Here is a tiny trained network, its code and every weight. The questions are about switching its units off for an input and a class, where a switched-off unit gives its printed mean instead of its output.

import numpy as np


def w(rows, s, z=0):
    codes = np.array(rows[::2]) - 128.0
    scale = np.full(codes.shape[1], s)
    scale[-1] = z or s
    return codes * scale


def norm(h):
    return h / np.sqrt((h * h).mean(-1, keepdims=True) + 1e-5)


def f(y):
    return np.maximum(y, 0)


def log_softmax(a):
    a = a - a.max(-1, keepdims=True)
    return a - np.log(np.exp(a).sum(-1, keepdims=True))


def net(x, mask):
    res = np.array(x, float).reshape(1, 7) / 4 @ E
    u = 0
    for l in range(3):
        y = f(norm(res) @ A[l][:, :-1].T + A[l][:, -1])
        res = res + np.where(mask[u : u + 9], y, B[l][:, -1]) @ B[l][:, :-1]
        u += 9
    return log_softmax(norm(res)[-1] @ U[:, :-1].T + U[:, -1])


A, B = {}, {}
E = w([
[105,183,119,122,90,160,180,38,15,201],'x0',
[136,121,142,251,160,85,168,170,117,172],'x1',
[197,159,141,185,137,196,142,169,178,166],'x2',
[100,2,11,77,113,121,172,105,171,166],'x3',
[95,177,201,86,85,154,211,16,173,108],'x4',
[135,171,92,16,96,115,186,150,121,71],'x5',
[81,118,116,78,125,109,52,76,79,119],'x6',
],0.0027)
A[0] = w([
[155,190,127,112,134,144,119,198,140,129,132],'L0N1',
[175,121,179,172,180,149,136,238,239,34,2],'L0N2',
[15,10,99,193,65,149,158,60,138,147,22],'L0N3',
[87,178,189,158,60,161,44,179,104,173,109],'L0N4',
[143,59,28,101,174,139,99,201,132,193,8],'L0N5',
[153,151,191,113,125,115,1,101,75,138,12],'L0N6',
[9,73,60,76,114,144,95,53,192,114,117],'L0N7',
[150,181,147,224,176,94,170,161,56,131,33],'L0N8',
[57,181,78,7,61,106,144,84,50,167,97],'L0N9',
],0.0031,0.0027)
B[0] = w([
[98,88,137,134,120,111,117,83,133,164,183],'L0N1',
[76,96,175,137,101,79,99,155,253,118,214],'L0N2',
[206,94,204,88,200,130,120,94,163,215,178],'L0N3',
[115,107,103,164,176,127,101,106,99,110,182],'L0N4',
[184,91,114,138,49,154,125,165,59,148,179],'L0N5',
[95,157,60,98,225,171,64,128,144,89,156],'L0N6',
[196,133,183,121,188,84,179,111,66,154,230],'L0N7',
[82,91,126,195,170,125,194,107,98,125,185],'L0N8',
[117,125,168,94,112,92,137,182,198,31,253],'L0N9',
],0.0044,0.003)
A[1] = w([
[71,138,88,140,149,179,46,145,97,97,71],'L1N1',
[108,141,124,137,135,129,128,97,34,156,130],'L1N2',
[163,59,1,144,86,140,119,227,93,166,4],'L1N3',
[166,240,165,89,82,165,179,69,158,122,18],'L1N4',
[144,174,106,131,135,168,154,73,127,113,64],'L1N5',
[122,74,97,92,98,96,183,107,173,237,115],'L1N6',
[129,157,141,210,117,133,146,132,124,172,57],'L1N7',
[157,120,93,162,164,88,96,165,161,91,84],'L1N8',
[78,151,156,204,120,128,152,147,106,166,30],'L1N9',
],0.0046,0.0023)
B[1] = w([
[180,167,128,120,141,144,97,15,124,135,175],'L1N1',
[175,138,132,124,131,138,136,156,253,121,205],'L1N2',
[207,86,32,152,37,190,46,140,103,142,241],'L1N3',
[83,59,85,126,96,204,128,195,88,184,241],'L1N4',
[105,127,124,158,95,140,108,152,155,190,158],'L1N5',
[138,97,171,160,180,135,68,72,109,153,253],'L1N6',
[179,148,101,136,119,62,206,154,68,52,205],'L1N7',
[101,152,165,111,99,172,132,89,170,170,216],'L1N8',
[163,130,47,125,167,124,204,126,85,61,198],'L1N9',
],0.0047,0.0025)
A[2] = w([
[73,155,120,15,111,109,153,157,74,61,68],'L2N1',
[152,145,138,211,107,165,118,105,201,192,156],'L2N2',
[102,211,82,253,178,72,233,145,64,121,29],'L2N3',
[123,201,128,127,200,161,39,128,115,156,29],'L2N4',
[85,153,119,104,85,243,161,153,111,174,6],'L2N5',
[145,90,132,83,147,150,138,157,197,90,142],'L2N6',
[136,158,160,140,113,91,114,171,235,121,43],'L2N7',
[134,210,123,150,190,141,13,95,95,104,29],'L2N8',
[116,160,156,118,51,225,184,124,154,171,74],'L2N9',
],0.0043,0.0023)
B[2] = w([
[134,124,31,116,26,73,210,84,55,82,232],'L2N1',
[124,156,122,3,130,58,109,169,96,58,251],'L2N2',
[215,178,153,154,206,188,185,172,94,59,248],'L2N3',
[56,203,122,130,151,172,102,71,131,100,164],'L2N4',
[31,121,169,142,102,214,167,140,138,188,172],'L2N5',
[74,230,158,196,90,54,101,128,107,159,225],'L2N6',
[77,93,174,137,126,40,103,202,220,135,192],'L2N7',
[64,212,74,140,147,203,83,42,173,119,184],'L2N8',
[59,106,123,183,136,180,131,183,130,201,194],'L2N9',
],0.0047,0.0031)
U = w([
[33,123,152,121,55,239,194,158,111,236,66],'0',
[212,184,151,209,225,165,217,181,83,67,188],'1',
[171,53,220,91,228,87,148,28,122,253,25],'2',
[86,226,102,138,183,193,30,28,132,100,122],'3',
[99,131,200,161,119,36,81,223,254,114,254],'4',
[103,140,81,42,27,32,183,78,71,37,4],'5',
[227,43,24,141,56,148,38,178,105,178,178],'6',
],0.0083,0.00052)

Each question gives the input, the list of numbers given to net, and the class t.
The units are the neurons (one row each of A and B). Each row of codes is followed by its name. A weight is (code - 128) times the scale printed after its matrix; where a second scale follows, it is the last column's (A, B and U).
mask holds one flag per neuron, layer by layer. A switched-off neuron (its flag False) gives its mean, the last column of its row in B, instead of its output. The means were averaged over made-up inputs and are rounded, as every weight is.
A unit's drop is (log p(t) with every unit on - log p(t) with that unit switched off) / (log p(t) with every unit on - log p(t) with every unit switched off).
The circuit of an input: a set's keep is (log p(t) with only the set's units on - log p(t) with every unit switched off) / (log p(t) with every unit on - log p(t) with every unit switched off). Starting from the 12 units with the biggest drops (on a tie, the unit counted first), units are removed one at a time, each time the one whose removal leaves the highest keep (on an exact tie, the one counted first), for as long as the keep stays at least 0.8.
circuit, biggest first: the units of the circuit, biggest drop first
top k neurons: the k neurons with the biggest drops, biggest first
k most important neurons of layer l: the k neurons of layer l with the biggest drops, biggest first
drop of u: that unit's drop, to one decimal
input [3,4,6,2,-5,7,-3], class 6: circuit, biggest first => (L1N3)
input [-1,4,3,-4,8,6,-8], class 0: circuit, biggest first => (L1N4; L2N9)
input [6,1,5,-4,-8,-2,4], class 3: top 3 neurons => (L0N6; L2N8; L1N1)
input [2,7,3,8,5,-4,-2], class 2: top 2 neurons => (L0N3; L1N6)
input [7,6,1,0,-7,-8,7], class 1: top 2 neurons => (L2N3; L1N7)
input [-8,8,-8,7,0,6,0], class 6: circuit, biggest first => (L1N3; L0N9; L0N5)
input [5,-4,3,-6,-3,8,2], class 0: top 3 neurons => (L1N4; L2N5; L1N7)
input [-4,7,-4,8,2,0,-1], class 2: circuit, biggest first => (L0N3; L1N6)
input [-3,8,-5,-7,0,-8,2], class 1: circuit, biggest first => (L2N3; L1N9)
input [0,-2,6,0,0,2,1], class 0: top 2 neurons => (L1N4; L0N9)
input [1,1,-5,-6,-2,-8,-1], class 3: 2 most important neurons of layer 2 => (L2N8; L2N4)
input [-3,-3,6,7,0,8,-7], class 6: 2 most important neurons of layer 1 => (L1N3; L1N6)
input [-4,-6,1,-3,0,7,-5], class 4: circuit, biggest first => (L0N2; L2N7)
input [-5,7,4,-6,-6,5,-6], class 4: circuit, biggest first => (L0N2)
input [2,-5,-3,2,7,4,-5], class 0: top 3 neurons => (L1N4; L2N9; L2N5)
input [-4,0,-6,-7,8,-3,0], class 3: circuit, biggest first => (L0N9; L0N6; L2N8)
input [7,2,-3,6,-4,-6,4], class 2: 2 most important neurons of layer 0 => (L0N3; L0N7)
input [-6,-1,-5,7,1,4,-4], class 2: top 4 neurons => (L1N6; L0N7; L0N9; L2N1)
input [-1,-2,1,3,5,-8,-7], class 2: circuit, biggest first => (L1N6; L0N3)
input [5,1,-3,-4,0,1,-1], class 1: top 2 neurons => (L2N3; L0N8)
input [8,3,-5,8,-1,-5,-4], class 2: circuit, biggest first => (L0N3)
input [-6,8,2,-6,7,8,-8], class 4: 2 most important neurons of layer 0 => (L0N2; L0N7)
input [-2,-3,8,-8,-3,-1,6], class 3: drop of L0N8 => 0.0
input [4,-1,4,-8,7,8,0], class 0: drop of L1N4 => 0.1
